Look-ups in named tables: a row name and a column name give one cell, copied from the table.

Table buk
         folati  lef  potolud  zibo  zaf  tid  zeketen  gegesep  keleben  bakonid
zaletes     170  151      192   169   78  199      162      154      183      142
mikapor     180  181      179   169  172  192      154      162      188      168
gisudap     128  216      176   199  217   63      154      151      135      199
tep         182  194      157   169  234  168      151      154      176      198
deva        159  181      179   173  161  159      154      154      176      168

deva, zibo -> 173
tep, gegesep -> 154
mikapor, tid -> 192
mikapor, keleben -> 188
deva, zaf -> 161
mikapor, potolud -> 179
zaletes, gegesep -> 154
tep, zibo -> 169

zukefil:
|  | tomozi | favup |
|---|---|---|
| bek | 102 | 198 |
| ritefup | 105 | 66 |
| dodop | 78 | 9 |
| ditu | 50 | 69 |
| saguvid | 76 | 103 |
| kuf | 61 | 19 |
| feziriv | 100 | 65 |
| tofopa | 75 | 14 |

tomozi of ritefup: 105
favup of ritefup: 66
favup of tofopa: 14
tomozi of bek: 102
favup of dodop: 9
tomozi of tofopa: 75
favup of ditu: 69
favup of saguvid: 103
tomozi of feziriv: 100
tomozi of ditu: 50
tomozi of dodop: 78

tevoz:
	fem	nenela	bubuz	lapar
nuz	-58.5	-43.1	-45.2	-50.6
zud	23.2	-58.5	-41.4	-58.5
vap	-31.6	-39.2	-53.1	-52.4
dokiriv	11.2	-10.9	-43.4	-58.5
pekuz	-58.5	-37.3	-47.6	-58.5
ras	5.7	-5.9	-43.1	-43.3
zusov	-11.6	-17.9	-43.2	-58.5
musobul	57.9	19.5	-45.7	-58.5
pupirok	4.4	1.1	-9.5	-7.8
gafifos	-42.1	-35.4	-33.8	-32.9

dokiriv, fem => 11.2
nuz, nenela => -43.1
ras, fem => 5.7
vap, nenela => -39.2
gafifos, fem => -42.1
dokiriv, lapar => -58.5
musobul, nenela => 19.5
vap, bubuz => -53.1
ras, bubuz => -43.1
vap, fem => -31.6
zud, lapar => -58.5
pekuz, bubuz => -47.6

pimerup =
,misenu,vefi
borusi,37664,33382
ger,48557,48406
fugaze,40391,40679
molize,18572,25400
laki,23063,34425
fudedu,39675,34835
zevifo,45352,45185
zegumu,81211,47082

What is the vefi of fugaze in pimerup? 40679
What is the misenu of laki in pimerup? 23063
What is the vefi of fudedu in pimerup? 34835
What is the misenu of fugaze in pimerup? 40391
What is the vefi of laki in pimerup? 34425
What is the misenu of zevifo in pimerup? 45352

Table bel
	mopide	nonilem	dofe	sez
rur	5868	5864	5813	6018
gab	6097	5803	6225	5761
fup	5795	6094	5901	5859
ditizar	5400	6080	6948	6104
pugado	5759	3966	4715	9271
far	5992	5836	5962	5842
lar	5454	6295	5700	5793
vidu	5397	6476	5827	6043
ziluza	6709	6374	1924	5278

nonilem of fup: 6094
mopide of ziluza: 6709
nonilem of gab: 5803
sez of pugado: 9271
dofe of ziluza: 1924
nonilem of pugado: 3966
mopide of far: 5992
sez of ziluza: 5278
sez of gab: 5761
nonilem of far: 5836
dofe of ditizar: 6948
mopide of gab: 6097
nonilem of ditizar: 6080
mopide of vidu: 5397
sez of vidu: 6043
Row with the largest mopide: ziluza

Table viko
	mazeso	zapok	tibimon	rap	nelo	dezalu	latiloz	veven	kuz	mokomen
fafe	52.1	40.4	49.5	41.6	55.6	25.7	48.5	40.5	57.9	37.6
sigad	58.4	61.6	46.0	33.3	31.4	35.2	33.1	57.2	54.3	46.9
repasif	42.5	47.3	45.4	51.6	45.8	55.5	47.7	48.0	44.1	48.8
kado	38.6	61.5	47.9	53.2	25.4	90.6	35.5	59.2	23.4	64.6
fimud	51.9	50.7	40.0	42.8	45.4	31.7	48.7	52.0	56.7	44.2
tib	54.8	51.2	43.7	38.3	48.0	32.3	43.8	53.9	56.6	42.2
mavakip	48.5	50.4	53.0	42.7	45.1	56.4	37.1	50.6	42.7	47.2
karoniv	39.3	50.0	54.5	53.6	37.7	83.6	42.2	45.7	21.9	61.6
samam	54.3	46.3	42.1	39.7	56.8	27.9	49.7	52.0	59.1	39.5

fimud, dezalu: 31.7
samam, mokomen: 39.5
karoniv, mazeso: 39.3
sigad, rap: 33.3
tib, nelo: 48.0
repasif, tibimon: 45.4
tib, tibimon: 43.7
mavakip, dezalu: 56.4
repasif, latiloz: 47.7
samam, nelo: 56.8
sigad, mokomen: 46.9
fimud, rap: 42.8
fafe, dezalu: 25.7
tib, veven: 53.9
mavakip, kuz: 42.7
tib, kuz: 56.6
fimud, nelo: 45.4
sigad, tibimon: 46.0

